(in the rows, 128 means zero)
Each row is followed by its class.
[146 147 141 125 109 129 142 129 148  96 130 122 118 167 153 138 112  76
 124 131 144 152 144 171 141 118 122 149 164 134 135  72 116 125 138 155
 108 154 141 122 121 153  94 130 110 128] | C
[123 148 137 127 104 117 188 149 174 144 162 165  78 153 170 200 135  96
  67 103 168 161 114  98 136 113 157 162 116  82 116 170 146 106 105 152
 188 157  47  72 173 152  99 145 167 141] | C
[140 151 150 130 126 126 138 126 132 110 129 119  96 166 118 100 134 104
 112 146 144 150 144 176 130 148 133 153 160 143 147  93 109 124 136 152
 144 140 141 137 127 160 110 130 125 127] | H
[ 86 149 182 156 134 103 114 138  66  96 212 100 144 126  55 125 102  53
  56 116  93 152 121 121  72 160  95 105 114 117 126  97 143 119 149 101
 152 163  93 119 106 127 113 140  81 100] | R
[167 130 140 143 108  97 142 132 181 116  82  87 169 172  83 180 101 171
 105 147 190 129 136 134 131 121 140 173 101 167  78 183  80 221 116 214
 133  89 142 103 140 157 125 107 109 165] | E
[136 142 139 131 149 132 132 148 134 153 132 182 156 154 106 142 190 161
 109 139 101 142 126 172 113 166 152 140  80  96  98 193  97 114 158 132
 124 210 109 147  96 129 100 133 130  75] | C
[ 75 146 103  96 171 159 200 124 120 124 177 144 113 149 156 145  79 169
 116 114  87 206  89  99 122 152  99 161 162 160 123 123 135 112  80 141
 115  89 161 163 131 108 142  90 145 134] | M
[136 129 101 135  82  97 143 134 139 127 176 162 131 109 119 156 111  90
 109 125 113 110 134 107 167 166 177 111  86  86 146 218 107 111 160 125
 128 135 131  98 142 164  99 127 126 104] | E
[154 150 143 120 113 121 138 150 147 101 122 118 110 169 148 138 118  83
 132 137 157 142 150 168 138 113 133 154 161 122 152  75 118 118 144 160
 133 144 145 128 120 149  96 143 117 132] | C
[141 136 210 108 122 111 170 200 125 116 154 146  90  84 135 169 128 100
 114 108  71 172 139 122 145 155 121 119 101  78 165 101 149 123 135 119
 155 107 164 135  90 102 100 151  68  81] | C
[161 147  98 113  92 102 130 104 188 133 129 189  81 143  92 173 146 186
 103 162 150 166  89  62 152 150 146  58  97  79 121 186  85 108 174 124
 145 129  75 107 149 116 153 126 147 125] | F
[147 135 155 113 120 110 126 139 127  86 137 100 126 176 125 107 128 117
 140 124 138 141 146 156 131 120 132 142 157 132 160  91  95 132 147 134
  89 140 153 152 105 145 114 137 113 136] | J
[134 131 166 132 127 117 146 146 124 122 144 105 106 172 128 137 104  95
 129 107 108 141 144 166 118 128 104 142 158 143 165  73 107 119 149 144
 126 158 147 130 136 135 113 146 124 130] | M
[134 138 147 179 130 156 146 126 107 138 150 171 195 151  39 140 121 103
  79 126  97 200  58 100  75 204 128  96 122 114 103 132 196 112 139 170
  98 144  84 133 125 116  69 133 100 122] | C
[131 136 131 126 127 119 129 128 132 108 135 106 100 176 149 132 105  82
 125 134 133 142 148 162 110 119 118 150 159 148 149  78 121 133 145 141
 135 145 141 128 118 140 114 125 115 145] | R
[157 132 158 124 128 117 116 119 153 109 120 111 118 164 121 118  99  92
 100  98 142 142 144 163 118 133 120 147 149 157 163  75  99 105 154 141
 131 153 144 145 112 135 108 134 125 140] | F
[ 94 143  86 126 141  79 101 125 164 152 141 127 114 108 122 106 120 152
 140 127 126 187 110  72 116 136 137 204  60 164 113 183  80 128 113  98
 186 217 110 147 156 134 154 148 151 142] | B
[153 132 154 109 129 120 136 122 120 112 134 115  76 180 141 140 101  82
 128 139 114 142 147 166 115 130 128 144 159 146 155  78 122 120 137 149
 115 146 159 118 110 137 107 126 133 142] | W
[137 108 116 156 157 107 154 140 161 185 123 145 135 151 151 144  80 125
 127  29 107 170 103 122 118 121 149 183  83 144 118 161 175 159 137  97
  98 171 117 119 119 124 139 108 117 171] | R
[126 139 196 113 135 162 161 172 135  94 153 105 149 159 191 150  99 145
  64 143 145 197  92 149 108 121 143 152 176 141 120 121 127 151 116 187
 116  98 129 122 117 160 152  98  31 111] | V
[155 135 147 124 112 123 105 134 141  98 102 110 117 185 116 133 114  84
 133 113 151 147 132 159 151 134 138 168 156 152 151  78  96 123 159 150
 119 136 163 121 118 151 101 144 135 133] | E
[130 164 149 146 111 121 127 140 143 133 158 177 140 147 120 121 147 203
 102 213 149 124 124 154 141 155 149 113 118  73 101 158  53 139 207 112
 214 167  68 111 124 170 137 128 138  83] | H
[135 136 154 130 125 121 119 128 128  81 133 108 118 157 127 124 116  84
 126 146 137 145 135 180 117 127 115 159 153 148 171  76 119 122 137 149
 139 153 148 127 116 160 107 139 115 131] | B
[156 128  98 132  80 104 193 125 136  98 167 129 121 133  79 190 191  91
 109 164 172 128 115 154 129  98 177 183  86  55 143 247  62 105 100 123
 155 200  55 149 120 104  96 170 188 117] | E
[172 112 151 141 112  60 112 179 123 127  95 113 187 201 111 173 173 149
 124 118 134  94 110 178 143 140 156 159  91  95 133 151  73 118 171 110
 143 158  83 105 110 119  96 177 169 107] | E
[138 130 127 138 129  81 127 134 156 131 105 168 124 170 129 169 140 168
 116 147 111 140  79 146 140 147 151 133 109 128 127 153 117 124 109 172
  95 116  60  99 134 148 106 118 173 118] | V
[118 136 155 138 114  98 130 147 160 127 134 145 101  85  77 202 144 135
 118 146 120 163 126  95 116 145 124 172  69 101 120 217 114 203  88 161
 184 132  91 143 144 121  96 155 138 148] | D
[ 98 136 174 150 138 173  71 123 125  90  62 142 169 217 164 175 122 135
  96 151 187 190 114 149 138  77 168 209 179 152 119  82 140 133 150 151
 198 168  76 137 135 160 123 149 141 124] | D
[127 169 131 132 126 134  27 122  92 173 143  72 129 104  52 163 163 132
 137 121  72 167  70  76 170 149 172 191  92 105  88 184  94 150 176  80
 184 149  79 148 141 123  95 155 115  59] | E
[166 129  35 168  79  92 144 150 144 175 134 159 137  97  92 102 193 176
 133 222 154 102 120 190 179 142 193 134  50  96 120 197 131 129 111 151
 217 149  68 127 178 136 135 140 152 160] | H
[153 110 216 128 157 126 115 132 123  84 134  87 173 145 111 112 110 178
  51  94  82  97 177 130  71 125 120  99 150 127 156 110  90 104 177 100
 141 133  76 170  90  72 103 137 100 106] | F
[159 136 153 126 114 122 104 145 139  97 114 121 112 184 110 139 106 105
 123 115 153 131 145 150 145 128 149 167 146 147 157  87  92 129 171 152
 120 126 152 126 118 153 121 153 125 138] | E
[147 170  76 123 124 135 191 103 149 163 196 161  48 139 144 148 100 104
 145 232 125 192 114 178  83 157 207  75  97  76  92 194 112 144 133 190
 161 141 121 150 138  94 118  86 140 116] | W
[141 150 165 125 127 111 127 139 121 111 136 119 108 163 124 107 130  99
 107 127 137 146 137 179 124 136 135 154 157 131 157 102 114 129 136 147
 146 143 132 123 123 157 102 136 119 110] | H
[157 150 147 121 110 120 151 148 145 101 126 115 112 168 147 136 121  87
 132 142 155 137 159 165 131 116 132 141 168 129 152  72 113 120 154 151
 106 145 150 126 117 143 104 143 113 131] | C
[144 141 145 124 128 117 109 114 122  80 134 119 100 177 128 128 119  86
 124 139 125 147 136 179 119 135 124 153 148 141 170  79 126 114 141 142
 137 151 157 127 115 160 106 145 120 122] | B
[107 117 128 123 157 140 161 137 163 137 141  99  85 144 147 163 135  71
 118 139 148 143  62 173  93 121 111 173 112 121 119 168 122  92 104 130
 157 157  73 159 110 113 100 155 160 154] | V
[157 139 138 115 163 115 129 152 168 158 124 211  66 157 103 144  85 145
  88  87 120 149 111 130 100 146 168 136  98 120 160 136 111 141 127 164
 163  99 153 117 101 127 112 140 156 147] | D
[ 85 123 188 159 126  93 155 156  86  50 175 127 188 138 109 194 139 146
  77 164  75 209  47 127 149 200  82 165 128 152 133 100 174 108  65 173
 103 146 105 125 107 167  83  89  86  93] | B
[ 99 118 178  92 151 158  95 171 128 112  58  80 148 115 117 130 165 132
 117 131 126 147 136  93  64 118 113 112 151 130 125 142 103 135 129 155
 128 106  80 189 147  73 125 134  68 133] | R
[137 132 152 122 129 108 135 145 136 102 108  85 118 186 125 115  92  95
 122 121 138 125 120 172 131 112 121 158 156 133 138  73  89 133 150 139
 116 145 135 129 121 148 103 141 116 133] | Z
[154 129 153 106 121 116 124 147 123 107 129  96  80 186 127 144 103 100
 123 116 118 136 138 182 118 143 118 153 151 133 142  66 109 113 153 130
 115 148 154 129 105 139 111 137 123 143] | W
[125 179 122 126 110 100 198 124  93  96 165 101 179 103 150 150 152 152
  91 171 150 145 157 156 161 155 169 146 150  86 102 195 111 153  69 135
  83 114 133 165 115 157 158  71  89  50] | H
[140 142 141 127 124 120 109 124 125  81 154 111 100 161 123 118 106  83
 118 131 121 147 133 176 119 140 116 151 147 134 171  71 120 121 142 142
 146 143 160 123 112 163 107 142 106 125] | B
[124 128 185 148 124  94 150 127 198 127 175  83 117 168 115 157 104 176
 124 117 136  96  80 145  92 144 118 138  91  96  48 126  50 206 127 152
 175 142  56  91 146 125  90 115 164 192] | Z
[ 68 147 157 155 129 105 135  95 123  83 148 105 117 115 170 145 113 110
  98 157  81 145 122  86 147 189  25 135 165 124  89  94 101 113 110  81
 123 141  54 104 150 167  92 121 181  98] | V
[145 148 163 122 120 132 148 150 150 103 130 111 106 171 166 139 101  72
 123 124 153 140 157 165 118 121 124 157 178 130 151  62 110 123 147 165
 120 142 153 123 118 155  86 139 111 131] | C
[138 135 156 125 137 127 115 125 132  85 136 131 116 162 137 112 107  92
 114 146 124 148 138 184 105 133 124 151 140 150 159  71 129 118 132 155
 141 143 153 126 126 164  97 137 111 136] | B
[112 128 160 128  88 131 185 177 142  36 119  43 152 167 138 152 124 100
 121 184 180 148 158 181 123 139 109 135 199 141 149  43  94 106 165 112
  29 146 102 169 132 117 115 149  93 193] | C
[127 122  85 162 141 108  91 120 146 169  92 116 155 157  78 123 118 128
  99 151 152 115  58 129 148 106 179 168  67 134  82 151 124 110 113 157
 183 190  53 145 154 143 113 137 136 146] | Z
[121 145 180 203 146 127 159 114  58 162 134 121 199 131  63 179  96  38
  61  86  96 146  79 135 111 236 124 129  93  77 138  98 136 106 100 115
 148 169  94 156 104 120 130 161 130  88] | M
[137  89 161 119 148 171  90 170 124 153 136 169 185 111  44 155 137 172
  72  81  68 192  34 110  79 167 142 124 104 127 149 150 208 104 157 102
  36 113  72 174 133  71  79 162  70 161] | F
[154 133 165 133 122 127 130 122 149 104 120 128 122 158 126 120  97 100
 109 104 147 145 152 160 114 138 121 144 159 145 170  83  99 113 155 154
 125 147 148 143 113 143 107 128 126 128] | F
[143 134 157 127 115 120 155 139 129 107 143 124 116 171 131 130 106  96
 134 120 117 141 156 176 126 128 110 161 151 133 168  76 100 117 137 147
 134 158 162 135 138 154 108 148 131 139] | M
[103 111 146 155 133 123 138 148 103  75  99  81 112 112 146 145 121 118
 131 187 150 188  92 177 113  89 146 152 132  96 155 119 106 123  84 145
 190 164 139 118 129 119  67 116 104  78] | B
[135 123 141 114 123 102 144 148 139  97 113  77 154 181 134 100 106  87
 133 100 135 120 118 176 130 122 120 155 165 127 151  84 100 126 135 135
  96 149 143 136 113 135  95 129 122 148] | Z
[132 133 122 128 122 127 125 132 128 111 132 114  98 174 150 121 110  80
 121 111 130 142 154 167 123 118 133 154 154 147 153  66 134 118 142 136
 135 142 147 132 123 145 124 128 109 146] | R
[159 127  91 128 126 137  82 150 100 130 107 147 113 133  88 181 187 138
 119 192 144 174  65 133 176 103 136 237  71 113 128 204  90 143 107 134
 145 195  95 145 152 144 117 192 105 123] | E
[138 133 142 133 123 122 112 147 130  94 136 122 103 169 131 121 105 113
 126 109 136 149 138 176 122 109 153 149 157 140 147  78 108 131 138 142
 136 135 153 128 119 141 109 132 121 140] | D
[153 143 107 132  93  84 156  94 169 113 187 174  96 127 168 173 108 159
 120 133 127 121 136 126 179 123 187 120  74  85  91 196  71 144 128 113
 149 161 101  94 136 134 140  97 168 101] | E
[146 130 145 128 119 111 135 134 136  93 138  99 129 175 140 108 112 104
 144 133 143 145 142 163 128 133 138 141 156 128 155  85 105 126 149 129
  94 155 159 159 105 147 103 131 116 144] | J
[102 145 161 158 146 112  58 161  93 115 107 132 216 125  62 113 136  98
 123  77  85 195  89  77 130 216 131 133 125  96 159 115 130 134 129 135
 105 144 119 171  96 127 107 131  91 110] | D
[ 90 127 210 135 152 127 183 191 154 133 159 197 114 163 141 144 161 146
 108 111 100 171 102 134  77 161 106 125 108  50  82 161 100 122 151 150
 107 178  53 120 152 149  75 140 138  87] | Z
[131 125 178 115 158 120 152 186  96 137 138 125 106 134  85 173 160 110
  40  97 102 134 112  82 114 113 128 159 115  79 199 137 134 136  98 132
 156  75  85  93 100 117 115 158  93 135] | R
[134 138 145 116 119 123 129 142 123  89 142 112  96 179 157 128 108  85
 117 129 141 147 153 174 116 107 121 155 162 144 157  74 126 132 142 149
 142 141 151 120 124 151 121 124  97 144] | R
[175 131 106 150 110  76 187 158 171 132 193 151 139 147  96 124 120 153
 100 189 168 146 103 168  72 139 144 100  91 114 104 132 180 146 103 197
 150 146 125 117 134 119 105  88 117 198] | R
[143 133 159 105 117 117 134 143 124 104 135  93  89 174 129 144 113  66
 123 129 124 142 142 167 113 133 108 159 155 127 149  81  96 117 142 135
 117 154 132 126 117 142 105 145 127 148] | W
[126 136 108 193  99  93 168 131 129 147 164 161 155  84 124 162 131  84
 103 149 121 157 114 110 148 168 158 123  81  64 112 126 122 143  62 125
 159 135 109 111 127 133 111 132 140 111] | D
[125 118 126 161 115 137 115 142 143 139 147 165 175 141 113 140 158 126
  74  93 111 168  91 106 135 162 172 177  90  67 102 168  77  88 119 132
 185 201  74 132 119 142  74 139 138  72] | E
[160 140 160 129 108 115 106 145 137  97 123 116 106 168 115 142 111 107
 114 138 150 133 141 167 150 133 137 163 147 148 141  74  94 131 156 159
 139 133 153 116 123 158 101 139 128 121] | E
[144 132 153 108 120 117 151 142 131 101 145  95  81 164 128 130 110  69
 128 132 123 135 159 158 108 126 107 154 159 126 153  78  91 114 131 146
 112 147 148 132 106 143 103 133 124 145] | W
[136 123 177 167 109 152 195 108 151  85 113 182 192 130 143 144 162 133
  84 184 139 128 180 143 117 163 165  84 154 120 114 120  87 115  96 184
  77 155 113 168 100 139 136  81 118 107] | D
[134 141 148 122 132 121 124 125 133  82 132 113 113 169 127 119 116  70
 125 132 138 159 128 172 110 117 112 160 151 154 164  89 115 124 124 164
 126 148 150 123 121 165 110 136 110 132] | B
[123 136 113 176 122 124 186 107 159 112 187 216 142 149 129 131 105 150
  55 155 120 164 124 173 143 212  82 162 112 153  99 100 130  86  96 188
 150 172 111 134 129 195  88  82 172 131] | F
[138 131 154 118 124 110 146 138 144  88 110  96 125 188 151 107  81 110
 134 124 150 123 133 178 131 122 128 147 168 137 142  70  91 132 158 135
 110 156 158 138 115 145 118 126 121 141] | Z
[142 162 198 142 144  94 112 115  88  75 102 141  82 131 109 159  95 126
  95 168  93 240  84 133 160 195 140  96  93 129 146 108 144 148 121 147
 140 157 180 111 122 147 143  92  53  66] | B
[ 94 109  67 138 109 106 171 141 133 105 169 102 182 133 181 163 120 158
 166 159 136 130 102 167 147 145  86 187 117 114 106 195 102 156 112 103
 133 168  95 177 110 121 117 133 160 148] | J
[127 120  72 127 116 134 139 179 152 106 168 170 190 126 106  86 186 181
  63 132 104 162 127 196 152 146 186  85 108  85 123 159 159 109 105 145
  86 125  63 147 138 104 119  78 106 170] | D
[132 142 196  96 128 130 118 142 124  99 180 112 181  96 101 153 131 137
  77 208 100 156  47 112 158 111 122  79 120  77 101  98 137 140 130  91
 117  76  99 122 108 132  73 106  61 119] | J
[152 135 167 131 121 132 130 125 156 105 135 135 115 165 131 123 102 107
  90 105 147 140 155 169 118 145 115 137 162 151 158  65 112 105 151 168
 135 140 142 139 112 149 110 119 125 129] | F
[114 142  52 170 117  99 113  97 144 172 139 145 142 125 105 124  90 106
 102 178 148 170  87  68 169 144 142 116 114 145 103 158 131 136 142 129
 146 147 127  56 157 151 104 104 161 118] | E
[130 132 157 127 124 115 142 137 143  85 133  95 127 182 150 118 117 100
 135 133 151 143 152 159 134 121 124 145 169 130 150  74 100 128 145 135
  82 142 140 151 108 158 105 129 122 142] | J
[117 118 139 121 139 148 112 148  83  92 151  62 188 143 101 146 149  33
 105  70 124  90 130 201  70 124 126 149 121  62 143 138 121 136 112 102
  83 119  92 177  96 103 106 166  71 143] | R
[116 122 141  84  82  95 156 161 189  99 183 173  81 172 108 198 201 195
 154 166 173 143 109 166 117  92 136  95 110 120 103 205 141 146 150 181
 106 145  53 131 141 111 133 127 174 154] | J
[131 137 164 129 120 113 141 139 114 111 148 108 121 165 124 131 113  81
 129 122 114 131 158 174 125 122 110 152 156 145 171  71 110 113 140 140
 123 166 150 133 139 148 112 150 130 130] | M
[140 136 159 131 114  97 134 142 126 118 145 100 114 174 129 141 105 104
 130 118 112 132 157 171 129 130 112 151 150 154 159  60 112 125 141 141
 128 158 145 132 144 139 117 151 132 137] | M
[121 141 172 104 117 135 166 127 179  96 204 136 107 148 155 177 161 126
 106 200 140 148  61 173 119  84  73 155  91 133  65 200 100 173 105 171
 177 133   6  89 171 155 132 136 135 197] | V
[ 82 140 179 146 152 202  94 151 110 131 108 157 129 143  76 205 137 107
  25 192 159 194  65 108 142 172 119 175 139 127 142 112 139 147 137 168
 173 114  53 114 132 136 108 165 123 135] | E
[149 142 138 129 123 121 116 119 124  82 129 115 124 157 132 115 117  75
 132 147 134 148 136 179 114 148 115 156 145 134 170  87 117 121 135 148
 146 162 162 144 113 157 111 145 109 126] | B
[146 151 184 128 135 153 160  93  98  56 230 177 101 114  64 131 148 203
  84 220  60 159 117 120  67 195 138  38 127 118 123 129 171  95 152 130
 110 136 108 177 109  87 131 105  99 103] | B
[142 135 151 123 124 123 135 141 130  95 124 102 132 183 142 116 128 108
 131 126 146 146 142 167 136 127 134 155 166 129 153  82  96 125 141 140
  95 143 149 154 105 160 107 131 117 130] | J
[138 118  69 132 155 133 194 132 154 162 125 139 163 141  79  99 123 157
 145 141 168  90 128 106  95  84 145 136 129 151 139 212 104 171 123 182
  35 124 122 156 105 109 181 116 124 170] | Z
[133 140 127 122 119 118 131 132 137 106 147  95  88 168 144 129 114  83
 124 139 146 136 154 163 107 116 131 163 157 143 153  84 111 136 138 144
 140 151 144 130 127 144 111 128 115 161] | R
[134 136 156 131 114 112 142 135 128 107 147 116 109 168 128 131 106  89
 134 117 119 138 165 171 127 129 112 149 149 141 165  68 109 122 138 144
 123 165 152 134 146 148 119 149 130 141] | M
